Below is a small trained network, with its code and all its weights. Each question gives an input and a target symbol and asks what happens when units are switched off, that is, made to give their printed mean instead of their output.

import numpy as np


def w(rows, s, z=0):
    codes = np.array(rows[::2]) - 128.0
    scale = np.full(codes.shape[1], s)
    scale[-1] = z or s
    return codes * scale


def f(y):
    return y / 2 * (1 + np.tanh(0.7978845608 * (y + 0.044715 * y**3)))


def softmax(a):
    e = np.exp(a - a.max(-1, keepdims=True))
    return e / e.sum(-1, keepdims=True)


def log_softmax(a):
    a = a - a.max(-1, keepdims=True)
    return a - np.log(np.exp(a).sum(-1, keepdims=True))


def net(x, mask):
    ids = ['αβεζηλμστφψω'.index(c) for c in x.split()]
    T = len(ids)
    res = E[ids] + P[:T]
    r = res
    for j in range(3):
        rows = slice(3 * j, 3 * j + 3)
        q, k, v = (r @ M[0][rows].T for M in (Q, K, V))
        z = softmax(np.where(np.tri(T) > 0, q @ k.T / 3**0.5, -1e9)) @ v
        o = O[0][rows]
        res = res + np.where(mask[j], z, o[:, -1]) @ o[:, :-1]
    y = f(res @ A[0][:, :-1].T + A[0][:, -1])
    res = res + np.where(mask[3:15], y, B[0][:, -1]) @ B[0][:, :-1]
    return log_softmax(res[-1] @ U[:, :-1].T + U[:, -1])


Q, K, V, O, A, B = {}, {}, {}, {}, {}, {}
E = w([
[108,180,120,91,113,62],'α',
[148,154,109,83,175,134],'β',
[73,130,180,119,145,116],'ε',
[191,72,80,86,70,76],'ζ',
[167,143,58,118,80,8],'η',
[86,153,106,176,97,150],'λ',
[22,116,114,140,84,40],'μ',
[120,79,165,101,90,118],'σ',
[98,47,73,87,111,89],'τ',
[170,153,188,129,77,70],'φ',
[88,148,47,81,165,71],'ψ',
[204,216,106,98,99,63],'ω',
],0.016)
P = w([
[66,80,175,242,235,115],'0',
[138,124,143,43,125,124],'1',
[132,127,144,36,119,123],'2',
[132,127,140,31,119,121],'3',
[124,126,134,27,123,121],'4',
[124,122,133,24,127,125],'5',
[116,118,131,19,127,128],'6',
[107,109,130,16,140,138],'7',
[107,106,125,2,156,155],'8',
],0.0064)
Q[0] = w([
[111,117,79,84,131,123],'h0',
[128,95,103,109,134,117],'h0',
[102,129,102,81,126,107],'h0',
[136,88,157,167,167,115],'h1',
[61,142,147,104,113,137],'h1',
[120,150,105,82,69,147],'h1',
[225,66,151,191,241,110],'h2',
[83,203,82,104,67,132],'h2',
[51,189,89,1,30,86],'h2',
],0.042)
K[0] = w([
[114,150,123,151,120,155],'h0',
[130,126,106,114,109,138],'h0',
[135,130,107,182,130,153],'h0',
[106,108,145,59,105,119],'h1',
[156,135,174,149,177,102],'h1',
[136,139,126,194,134,141],'h1',
[114,62,127,30,189,100],'h2',
[161,116,133,193,91,158],'h2',
[116,145,49,254,132,183],'h2',
],0.045)
V[0] = w([
[193,117,101,116,152,130],'h0',
[129,142,110,156,82,193],'h0',
[99,123,158,111,147,82],'h0',
[142,120,102,167,105,155],'h1',
[144,91,138,160,172,133],'h1',
[94,100,121,89,95,141],'h1',
[163,109,231,94,135,126],'h2',
[180,120,139,187,45,31],'h2',
[112,251,200,116,168,116],'h2',
],0.021)
O[0] = w([
[138,140,98,142,179,51,41],'h0',
[95,135,101,25,69,129,80],'h0',
[150,120,154,204,158,157,194],'h0',
[177,153,78,153,85,117,93],'h1',
[98,150,139,131,76,110,170],'h1',
[175,128,148,176,132,149,96],'h1',
[119,126,190,31,82,107,1],'h2',
[75,50,71,17,130,165,124],'h2',
[87,252,147,82,189,140,150],'h2',
],0.013,0.009)
A[0] = w([
[161,154,183,78,13,179,154],'n0',
[113,176,198,97,107,124,23],'n1',
[146,79,154,77,159,94,39],'n2',
[154,120,161,82,155,222,2],'n3',
[144,153,166,32,98,150,116],'n4',
[115,186,61,80,120,116,86],'n5',
[162,208,127,48,140,240,158],'n6',
[141,150,83,136,183,182,205],'n7',
[29,90,169,159,98,119,94],'n8',
[236,131,97,94,77,90,65],'n9',
[185,246,192,77,117,118,102],'n10',
[179,165,149,159,213,85,70],'n11',
],0.011,0.0093)
B[0] = w([
[176,104,122,71,25,213,181],'n0',
[203,127,46,159,196,82,160],'n1',
[186,199,96,111,81,125,144],'n2',
[101,219,71,92,75,83,156],'n3',
[77,126,184,227,83,87,175],'n4',
[122,172,27,168,161,128,192],'n5',
[218,78,138,118,218,140,248],'n6',
[69,96,181,205,91,81,250],'n7',
[151,195,137,85,165,141,172],'n8',
[146,210,170,69,213,137,146],'n9',
[61,129,146,154,116,236,206],'n10',
[141,137,88,9,80,79,248],'n11',
],0.015,0.014)
U = w([
[152,133,65,150,83,141,138],'α',
[255,68,150,186,137,74,82],'β',
[96,86,208,46,206,106,233],'ε',
[224,89,88,20,154,94,57],'ζ',
[217,240,98,139,118,75,49],'η',
[56,172,194,236,64,126,172],'λ',
[64,217,125,70,95,114,117],'μ',
[153,85,194,68,58,124,140],'σ',
[55,32,57,57,102,120,156],'τ',
[163,137,154,124,79,21,177],'φ',
[115,146,49,155,167,75,50],'ψ',
[156,203,169,129,136,180,2],'ω',
],0.0047,0.007)

Each question gives the input, a string of symbols that net reads in full, and the target symbol t.
The units are the heads (3 rows each of Q, K, V and O) and the neurons (one row each of A and B). Each row of codes is followed by its name. A weight is (code - 128) times the scale printed after its matrix; where a second scale follows, it is the last column's (O, A, B and U).
mask holds one flag per unit, heads first, then neurons. A switched-off unit (its flag False) gives its mean, the last column of its rows in O or B, instead of its output. The means were averaged over made-up inputs and are rounded, as every weight is.
A unit's drop is (log p(t) with every unit on - log p(t) with that unit switched off) / (log p(t) with every unit on - log p(t) with every unit switched off).
The circuit of an input: a set's keep is (log p(t) with only the set's units on - log p(t) with every unit switched off) / (log p(t) with every unit on - log p(t) with every unit switched off). Starting from the 12 units with the biggest drops (on a tie, the unit counted first), units are removed one at a time, each time the one whose removal leaves the highest keep (on an exact tie, the one counted first), for as long as the keep stays at least 0.8.
circuit, biggest first: the units of the circuit, biggest drop first
unit that matters most: the unit with the biggest drop
k most important neurons: the k neurons with the biggest drops, biggest first
input μ μ ε μ ω τ λ φ, target φ: unit that matters most : n11
input μ η η, target λ: circuit, biggest first : (h0, n6)
input σ σ τ, target σ: circuit, biggest first : (h2, n0)
input β α ψ α β, target μ: circuit, biggest first : (n11, n10, h2)
input β α μ λ ζ, target ζ: 3 most important neurons : (n9, n10, n0)
input ψ α ε φ α φ α φ τ, target φ: circuit, biggest first : (n11, h0, h2, n7)
input μ τ τ α α σ, target λ: circuit, biggest first : (n11, n6)
input σ α α ε ζ, target σ: circuit, biggest first : (h2, n0)
input μ ζ α μ τ, target λ: circuit, biggest first : (h0, n6)
input β τ λ τ τ ψ ω, target ω: 3 most important neurons : (n9, n10, n11)
input β τ ω, target μ: 2 most important neurons : (n11, n10)
input ε α ω, target ω: circuit, biggest first : (n10, h2, n6)
input λ α σ ψ, target ψ: 4 most important neurons : (n5, n11, n10, n0)
input η α τ τ τ α μ, target τ: circuit, biggest first : (h2)
input ω β ψ η α β β ζ β, target ψ: 2 most important neurons : (n5, n6)
input α λ η τ α β η ψ μ, target μ: 4 most important neurons : (n6, n8, n7, n1)
input α ω α α τ τ λ β, target β: 2 most important neurons : (n6, n11)
input α α τ β, target ε: 2 most important neurons : (n6, n7)
input τ α φ λ ψ σ, target σ: 3 most important neurons : (n0, n5, n1)
input β β η, target μ: 3 most important neurons : (n11, n10, n6)
input λ α α, target α: 3 most important neurons : (n5, n0, n11)
input λ τ β μ α α λ, target α: unit that matters most : h0
